Each row is followed by roughly how far along a hidden order it lies, from 0 to 15. A new part has a new order.
[-20  -2 -13   2  -9  -6   8   8 -11  -8  10  12   2 -16 -11  24   7  -3
  12  16   2  -8 -18 -24  -9 -20  12  13  -7   6  -7   5   6]
11
[ 23 -12  33  -1  -5  58 -31 -11   4  20  16  -6 -45   3  23   7  48 -16
  -6  -4 -21  24  33  21  44   8  17   8 -38  85 -24  21   6]
7
[-10   3 -10   3  -9  16  76 -15  -8  -9 -12   5  13  61  27   4  27  11
  -8  51 -11  22 -16 -12 -15  16  64  23 -63 -14  24   4  -8]
10
[  0   6  13  16 -23   5  22 -62 -17  10  -2   9  -5 -13  -5   5  34   7
  49 -47  -8  13 -11  16 -16 -19 -17  13  53  -9  14 -19   7]
9
[-18 -23   6 -15  21 -11   4  -3 -49 -14  -7 -24  -5 -26 -17 -65 -24  24
  -2 -45   0  24 -50  23  -9 -24 -29 -21  42   6  -3 -10 -16]
0
[ 21  14 -10  11 -31  16 -48 -27   4  -5   8  -2 -19 -39  11 -40  15   0
  28 -19  11   0  36 -23   8   0 -45 -15  41 -12 -23  -9   0]
0
[ -3  14  -3  30 -13   0  37 -35 -20   5  -6  12   7 -17  10   6  24  15
  29 -34  -4  -5  -8  -5 -35 -17 -30   4  30  21  14 -26  -2]
6
[-10   4  -1  12   3 -14  18 -10  -7  -6  -4  14  -5   3  -8  12   6   1
  10 -13   2   6   7 -17 -16  -8 -11   0  10  -9  -3 -11   2]
5
[ 21   5  12 -10 -54 -49  -1 -66  17  22 -13  -6  10 -16 -26 -29   3  10
 122 -49  -1  21 -23  19 -15 -17  -1  18  75 -38  15  -9  11]
15
[ 20  29   5  14   2 -57 -28 -13 -11  -7  -1  21 -20  13   6 -21  19  28
  35 -66  -4 -13  -3   0 -21  -8 -16 -23 -22  59   3 -10  -3]
11
[ 79  -1 -11  10  -6  39  67 -41  -5  29 -13 -12   8 -56 -31 -35 -19 -25
 -34 -28 -16  31  -9  37  19 -22   9  -7 103 -30  60 -23  29]
8
[ 22  35  -4   7   6 -77 -51  12 -16  -9   0  32 -20   4 -12   1  30  15
  60   0   3 -16 -10  35 -10  -3 -44 -16  33  84 -12  -2  -9]
15
[ 47 -13  45  -3 -62   6 -21 -45   8  40 -13 -15 -37 -25   6 -31  46  -4
 107 -44 -17  61  16  25  14  -3  29  14  30  27  -7  11   6]
15
[-55   6  15   8  11 -24 -33 -23 -12 -13   6  21 -11  25  36  38  36  21
  40 -17   5 -16  12  -2 -12  18 -31  16 -47  29 -35  -8 -23]
3
[  6   6  17   0 -34 -20  17 -58  -2  18  -2   4   3 -14 -15 -30  19   2
  74 -30  -3  23  -7  17   1 -12   1  24  62   0  11 -17   9]
11
[ 36  16  18 -14 -31  32 -14 -32   9  22  21   1  30  -2  33 -17  16  -9
   3  28 -31 -18 -24 -47  37   5 -18  25 -47  23  42  29   6]
13
[ 21  -7  -1  12  -5   6  13  -3   5   5  -4 -10   3  -8  -4 -13 -15  -6
  -9 -13   0   4   1  10   3  -7   4 -10  21  -6  18  -2   7]
6
[-27 -14   7  19  -9  55  33 -41  -2   3  13  -7   1 -23  29  12  -5   4
 -23 -32  -1   8  15 -38   6 -12  30   7  -3 -15  -1 -23  15]
0
[-19   9 -20   9  17  -9  19  -3 -16  -9  -2   9  18  -7   0  10  -1   9
 -18   2   8 -28 -16 -12 -21  -5 -20  -7  52 -30  13 -15  -4]
4
